Moves between elements:
dq: p>lf, v>ft
hb: p>qg, v>ds
gg: p>mg, v>lp
gt: p>nl, v>cf
qj: p>hc, v>gs
gr: p>rf, v>qr
tt: p>ms, v>mr
dl: p>bb, v>gn
bq: p>cr, v>rr
jb: p>tg, v>dc
lh: p>hf, v>pb
qc: p>gs, v>rf
tq: p>zr, v>sf
ds: p>sr, v>zj
zd: p>hc, v>lp
rf: p>tt, v>zd
nl: p>cf, v>lf
zj: p>zg, v>mb
mn: p>ch, v>nj
pj: p>hb, v>bq
fg: p>zb, v>jr
mr: p>ht, v>hc
pb: p>cj, v>mp
gd: p>qj, v>zd
ch: p>pg, v>hn
fl: p>rh, v>tq
dt: p>nb, v>tt
sj: p>dq, v>lh
mc: p>dc, v>rh
bb: p>mp, v>tn
qp: p>pb, v>bb
jr: p>cl, v>cf
mj: p>gr, v>bs
mb: p>rr, v>hj
nb: p>tj, v>ms
rq: p>mc, v>jb
sg: p>qg, v>ht
hc: p>hp, v>gd
dn: p>tt, v>hp
tg: p>lp, v>td
hf: p>sj, v>cj
zr: p>fl, v>mp
hp: p>mr, v>qj
gn: p>tn, v>qg
zg: p>ds, v>rr
pg: p>rf, v>gr
zb: p>sf, v>mp
ht: p>sr, v>pj
td: p>jb, v>rf
tj: p>tt, v>dt
tn: p>dl, v>jl
cr: p>ms, v>jt
mg: p>tq, v>pb
qg: p>cl, v>ds
lp: p>mc, v>jb
hn: p>mn, v>gg
bs: p>qr, v>tj
lf: p>cf, v>sj
nj: p>hn, v>gb
dc: p>td, v>rq
ft: p>zj, v>jl
rh: p>gl, v>jn
mp: p>qp, v>dl
sf: p>mg, v>fg
jn: p>zd, v>tg
ms: p>dt, v>dn
gb: p>lf, v>rh
zt: p>qg, v>zg
sr: p>sg, v>hb
cf: p>nl, v>dq
cl: p>gn, v>zt
cj: p>lh, v>qp
gl: p>nj, v>zd
jt: p>bq, v>mb
hd: p>lf, v>cj
lj: p>zt, v>nl
hj: p>ms, v>nb
tz: p>gb, v>zb
jl: p>dt, v>sr
qr: p>mj, v>gl
gs: p>gd, v>pg
rr: p>jt, v>mr

In the rows, 27 means zero.

The rows follow the links: the fewer symbols apart two elements are, the more alike their rows tend to be.

Name the element of each row.
(35, 34, 31, 41, 23, 25, 18, 28, 32, 24, 8, 39, 37, 24, 36, 36, 37, 21, 32, 19, 38, 15, 30, 24, 41, 25, 15, 31, 35, 30, 35, 26, 22, 26, 35, 29, 22, 31, 33, 26, 14, 20, 25, 14, 21, 21, 18, 14, 22, 22, 26, 12, 16, 28, 19, 26, 15, 21, 25); element td
(19, 18, 29, 31, 22, 32, 37, 28, 29, 25, 35, 34, 21, 22, 21, 25, 26, 11, 33, 36, 34, 31, 30, 22, 25, 20, 18, 44, 31, 6, 31, 21, 22, 36, 8, 32, 32, 33, 16, 21, 25, 35, 34, 21, 26, 29, 17, 16, 32, 30, 37, 19, 36, 30, 37, 24, 36, 24, 36); element bq
(33, 36, 33, 42, 23, 26, 20, 27, 34, 24, 9, 40, 33, 26, 37, 34, 36, 20, 32, 18, 35, 20, 29, 26, 40, 24, 16, 31, 37, 27, 34, 30, 22, 31, 35, 30, 22, 33, 31, 24, 14, 22, 25, 12, 22, 20, 15, 14, 23, 24, 27, 15, 19, 26, 23, 26, 13, 16, 25); element mc
(28, 21, 28, 18, 29, 26, 26, 38, 23, 42, 28, 20, 13, 29, 23, 35, 23, 23, 20, 31, 11, 39, 5, 36, 17, 23, 27, 30, 29, 23, 35, 26, 26, 22, 33, 23, 27, 29, 33, 35, 26, 27, 14, 43, 37, 31, 23, 29, 40, 40, 12, 21, 12, 32, 34, 27, 28, 23, 27); element cj
(30, 36, 33, 24, 25, 23, 25, 31, 21, 29, 37, 29, 27, 41, 17, 31, 32, 31, 20, 19, 25, 36, 37, 32, 30, 31, 30, 28, 28, 32, 22, 39, 41, 36, 22, 34, 39, 26, 27, 22, 39, 31, 32, 29, 13, 34, 33, 35, 17, 2, 21, 46, 29, 34, 16, 35, 24, 22, 25); element cl
(32, 29, 26, 25, 27, 31, 25, 26, 23, 36, 36, 17, 17, 39, 28, 37, 28, 36, 28, 27, 16, 41, 18, 37, 22, 31, 33, 35, 32, 29, 24, 40, 36, 18, 27, 34, 32, 33, 40, 33, 39, 20, 22, 47, 25, 30, 38, 32, 31, 25, 14, 27, 9, 37, 21, 28, 26, 12, 24); element bb
(30, 24, 26, 23, 27, 29, 27, 29, 24, 40, 33, 19, 13, 34, 27, 36, 25, 31, 24, 29, 11, 41, 10, 37, 18, 25, 31, 34, 31, 24, 28, 34, 30, 18, 30, 31, 28, 34, 37, 34, 32, 22, 19, 46, 33, 28, 31, 31, 37, 36, 13, 22, 9, 34, 28, 27, 27, 14, 26); element qp
(34, 35, 34, 42, 22, 25, 20, 28, 34, 24, 10, 40, 36, 25, 34, 37, 36, 19, 32, 19, 36, 18, 28, 26, 42, 24, 15, 31, 36, 29, 34, 28, 23, 30, 34, 29, 23, 31, 32, 26, 15, 22, 26, 13, 20, 20, 16, 14, 22, 22, 26, 14, 17, 28, 20, 26, 14, 19, 24); element jb
(34, 32, 29, 30, 27, 26, 27, 32, 21, 26, 41, 28, 26, 38, 16, 28, 32, 24, 22, 22, 33, 36, 41, 28, 35, 30, 19, 35, 34, 20, 26, 33, 39, 31, 17, 34, 43, 33, 24, 20, 36, 29, 36, 26, 10, 36, 33, 24, 22, 2, 26, 40, 25, 37, 17, 33, 32, 24, 30); element sr
(35, 32, 28, 30, 25, 26, 26, 32, 20, 27, 40, 27, 26, 38, 17, 26, 33, 25, 18, 20, 33, 35, 40, 27, 35, 31, 19, 34, 31, 22, 24, 34, 37, 30, 17, 35, 44, 32, 24, 20, 36, 27, 39, 26, 10, 34, 32, 26, 20, 2, 24, 41, 27, 35, 17, 34, 34, 23, 28); element sg
(32, 34, 30, 29, 26, 25, 25, 33, 22, 26, 40, 29, 24, 38, 16, 27, 33, 23, 19, 23, 33, 38, 40, 27, 33, 30, 19, 34, 33, 19, 28, 34, 37, 36, 15, 34, 43, 34, 23, 18, 36, 31, 36, 24, 10, 35, 29, 27, 21, 2, 26, 40, 29, 36, 19, 32, 31, 23, 30); element ds
(18, 28, 36, 13, 25, 17, 27, 41, 21, 36, 23, 36, 26, 31, 14, 34, 23, 21, 17, 24, 16, 31, 20, 33, 23, 21, 37, 15, 19, 35, 31, 23, 31, 46, 29, 22, 23, 12, 23, 27, 26, 41, 19, 22, 29, 30, 15, 43, 22, 22, 20, 41, 38, 26, 30, 32, 19, 35, 26); element cf
(34, 32, 27, 26, 27, 28, 25, 27, 22, 34, 38, 19, 21, 41, 25, 35, 30, 37, 27, 24, 18, 40, 23, 35, 24, 32, 32, 35, 32, 30, 23, 43, 37, 19, 26, 35, 34, 31, 40, 33, 41, 20, 23, 45, 21, 30, 41, 32, 28, 19, 16, 31, 12, 38, 18, 29, 25, 11, 24); element dl

Each walk starts at a row. The symbols on each line, taken left to right, move it on to the next element.
Each answer is a row, close to the row of the element it stands for.
new walk
(21, 33, 35, 17, 25, 17, 24, 39, 20, 34, 28, 35, 28, 35, 12, 32, 27, 23, 15, 20, 22, 33, 30, 32, 27, 24, 33, 19, 22, 33, 30, 29, 36, 45, 26, 26, 31, 15, 22, 24, 32, 40, 25, 22, 19, 33, 21, 41, 18, 10, 20, 47, 38, 30, 25, 36, 20, 33, 28)
v v v v v p p (29, 21, 28, 17, 28, 26, 26, 40, 23, 42, 28, 21, 14, 28, 21, 35, 23, 22, 19, 32, 11, 40, 4, 36, 19, 22, 27, 29, 29, 22, 36, 22, 25, 24, 34, 21, 27, 28, 32, 34, 25, 27, 15, 42, 37, 30, 21, 28, 40, 41, 13, 22, 11, 31, 35, 28, 28, 25, 29)
p p v p p v v (28, 21, 27, 21, 27, 30, 30, 30, 25, 40, 31, 19, 11, 31, 28, 35, 23, 29, 23, 31, 10, 41, 7, 38, 17, 23, 30, 33, 31, 23, 29, 32, 28, 20, 32, 28, 28, 33, 34, 32, 29, 26, 17, 44, 37, 28, 27, 31, 39, 43, 14, 21, 10, 31, 33, 26, 26, 16, 26)
new walk
(27, 31, 31, 29, 25, 26, 30, 35, 23, 25, 41, 35, 22, 34, 13, 28, 31, 16, 21, 25, 33, 37, 38, 27, 31, 27, 20, 38, 32, 15, 27, 28, 36, 41, 13, 35, 41, 31, 18, 17, 32, 35, 37, 20, 13, 34, 24, 25, 23, 7, 30, 38, 36, 34, 24, 31, 32, 22, 32)
p p v p p v p (33, 35, 31, 27, 26, 25, 24, 32, 20, 28, 39, 28, 27, 40, 16, 29, 31, 27, 18, 21, 29, 37, 39, 30, 34, 32, 23, 31, 31, 25, 24, 37, 40, 34, 20, 35, 42, 31, 26, 20, 38, 29, 35, 27, 11, 34, 34, 31, 19, 1, 23, 45, 26, 35, 16, 33, 29, 22, 26)
p p p p v p v v v (32, 33, 29, 30, 25, 28, 26, 33, 21, 25, 41, 29, 25, 38, 16, 27, 32, 23, 20, 21, 33, 37, 41, 28, 35, 30, 18, 35, 32, 19, 24, 34, 39, 33, 16, 34, 44, 35, 22, 18, 36, 29, 37, 25, 11, 34, 30, 25, 21, 3, 26, 39, 28, 36, 18, 33, 32, 23, 28)
new walk
(26, 22, 30, 15, 27, 20, 23, 44, 21, 42, 26, 26, 16, 28, 18, 33, 21, 19, 16, 31, 11, 37, 5, 34, 19, 22, 27, 24, 27, 25, 37, 19, 27, 31, 34, 19, 25, 22, 29, 31, 25, 31, 15, 36, 36, 32, 15, 32, 36, 37, 13, 27, 20, 29, 35, 30, 26, 31, 29)
v p p v p p p v (25, 29, 33, 18, 24, 17, 23, 46, 20, 35, 34, 31, 24, 34, 7, 36, 27, 16, 20, 33, 22, 42, 21, 31, 23, 22, 28, 31, 32, 22, 39, 23, 35, 46, 19, 27, 34, 22, 25, 28, 37, 37, 20, 31, 19, 36, 20, 29, 28, 13, 20, 37, 29, 38, 27, 33, 28, 30, 33)
v v v p p p (35, 36, 29, 25, 26, 26, 22, 28, 20, 31, 40, 22, 25, 43, 20, 34, 32, 34, 24, 20, 24, 37, 32, 33, 29, 34, 31, 31, 32, 31, 23, 40, 41, 27, 23, 35, 38, 30, 35, 26, 42, 24, 29, 36, 14, 34, 38, 33, 21, 7, 19, 39, 19, 38, 15, 34, 27, 17, 25)
new walk
(29, 27, 30, 34, 22, 31, 33, 30, 21, 24, 41, 31, 21, 32, 17, 25, 30, 16, 22, 25, 36, 35, 38, 24, 33, 26, 15, 41, 32, 10, 27, 29, 33, 33, 9, 34, 42, 34, 18, 16, 31, 32, 40, 22, 13, 34, 25, 20, 26, 13, 31, 33, 32, 33, 26, 29, 37, 21, 32)
p v p p p p p p (35, 32, 27, 24, 27, 28, 22, 28, 22, 33, 37, 19, 23, 41, 24, 36, 30, 36, 28, 26, 20, 40, 26, 35, 26, 31, 32, 35, 34, 31, 24, 40, 38, 23, 24, 36, 34, 30, 40, 33, 43, 22, 24, 44, 18, 32, 41, 30, 27, 14, 17, 31, 12, 39, 16, 30, 28, 15, 25)
v v v p p v (29, 35, 33, 24, 25, 22, 24, 34, 20, 28, 37, 32, 28, 38, 13, 30, 32, 26, 18, 19, 28, 35, 39, 30, 31, 28, 28, 28, 28, 29, 23, 33, 41, 40, 21, 32, 39, 25, 23, 20, 36, 34, 33, 24, 13, 34, 29, 36, 17, 3, 23, 46, 33, 33, 19, 35, 26, 23, 28)
new walk
(33, 27, 28, 32, 23, 31, 30, 31, 18, 25, 40, 27, 24, 35, 17, 24, 29, 20, 21, 22, 35, 31, 41, 24, 36, 28, 14, 38, 31, 16, 23, 30, 33, 27, 11, 34, 44, 30, 19, 18, 32, 30, 42, 25, 13, 35, 31, 21, 22, 7, 27, 35, 30, 35, 19, 31, 40, 23, 30)
p p p p v v p v (25, 28, 30, 27, 23, 25, 30, 37, 23, 28, 40, 33, 22, 32, 13, 28, 30, 13, 24, 31, 32, 39, 35, 26, 29, 24, 19, 41, 34, 12, 32, 27, 34, 43, 10, 34, 41, 31, 18, 19, 34, 37, 32, 22, 14, 35, 21, 22, 26, 10, 30, 34, 35, 37, 28, 31, 33, 25, 35)
v p v v v v v v p (35, 35, 32, 43, 22, 26, 20, 28, 33, 23, 8, 39, 35, 24, 36, 34, 36, 20, 32, 18, 37, 16, 30, 25, 42, 24, 13, 31, 36, 29, 33, 28, 22, 27, 35, 30, 23, 31, 32, 26, 12, 22, 26, 12, 22, 21, 16, 14, 22, 23, 26, 13, 18, 27, 20, 28, 14, 19, 23)
new walk
(13, 27, 35, 23, 24, 32, 40, 12, 29, 31, 35, 32, 18, 35, 31, 31, 26, 36, 28, 20, 17, 33, 29, 35, 20, 27, 42, 25, 19, 30, 13, 44, 35, 35, 23, 37, 27, 25, 25, 23, 28, 37, 28, 29, 34, 23, 30, 48, 22, 34, 28, 38, 38, 21, 32, 25, 15, 10, 23)
v v p v p v (21, 27, 33, 13, 26, 17, 24, 45, 21, 39, 26, 31, 22, 29, 12, 35, 23, 18, 15, 29, 14, 36, 13, 33, 20, 21, 33, 19, 23, 29, 37, 19, 29, 42, 32, 20, 25, 17, 24, 29, 25, 38, 16, 28, 31, 32, 15, 37, 29, 28, 16, 36, 29, 27, 32, 33, 23, 35, 30)
p p p v v v p (28, 21, 27, 17, 27, 23, 26, 42, 22, 42, 26, 24, 15, 27, 22, 34, 22, 20, 19, 33, 11, 38, 4, 35, 19, 21, 27, 28, 30, 23, 37, 20, 24, 24, 34, 22, 26, 28, 30, 33, 25, 28, 15, 40, 36, 31, 19, 29, 39, 39, 12, 24, 13, 31, 35, 28, 30, 27, 29)
new walk
(16, 17, 28, 30, 23, 33, 36, 25, 31, 25, 31, 33, 23, 19, 25, 25, 24, 12, 39, 40, 32, 26, 25, 21, 20, 19, 25, 45, 30, 11, 33, 17, 20, 36, 9, 30, 25, 28, 19, 26, 27, 33, 28, 25, 29, 24, 17, 15, 33, 37, 38, 13, 38, 31, 37, 21, 36, 24, 37)
p p p v v (19, 16, 24, 24, 23, 35, 31, 23, 24, 25, 23, 23, 34, 16, 30, 23, 18, 23, 43, 36, 34, 13, 22, 19, 21, 19, 29, 34, 25, 22, 28, 14, 15, 19, 14, 23, 14, 10, 28, 37, 26, 27, 29, 32, 34, 26, 31, 21, 30, 40, 33, 8, 32, 32, 27, 22, 41, 34, 32)
p v v p p (22, 14, 27, 29, 21, 39, 36, 24, 16, 26, 28, 24, 27, 21, 28, 19, 17, 19, 31, 23, 36, 13, 30, 19, 29, 20, 16, 34, 23, 13, 23, 18, 17, 13, 10, 23, 23, 14, 20, 26, 18, 30, 41, 25, 30, 29, 30, 21, 27, 33, 29, 17, 32, 30, 23, 25, 48, 31, 30)
new walk
(28, 35, 31, 43, 28, 27, 28, 16, 41, 21, 14, 37, 29, 23, 42, 26, 36, 30, 30, 18, 33, 17, 34, 28, 37, 30, 24, 19, 29, 32, 24, 36, 23, 30, 40, 30, 22, 38, 29, 20, 12, 23, 28, 9, 29, 16, 20, 23, 24, 32, 35, 23, 26, 14, 32, 24, 9, 19, 19)
v v v p v p v v v (35, 34, 30, 44, 22, 27, 22, 25, 34, 22, 9, 40, 34, 24, 38, 32, 37, 22, 30, 18, 39, 17, 31, 25, 41, 27, 13, 29, 34, 28, 31, 29, 21, 26, 36, 29, 23, 34, 30, 22, 11, 21, 28, 11, 24, 20, 15, 16, 22, 25, 27, 14, 20, 24, 22, 25, 14, 19, 23)
v p v v v (32, 24, 25, 35, 25, 32, 25, 21, 25, 20, 11, 26, 37, 20, 39, 19, 25, 30, 28, 15, 38, 6, 35, 21, 39, 26, 13, 17, 21, 31, 22, 23, 16, 9, 34, 20, 21, 21, 24, 27, 9, 21, 37, 17, 30, 24, 29, 20, 22, 31, 28, 20, 23, 21, 18, 27, 31, 34, 21)
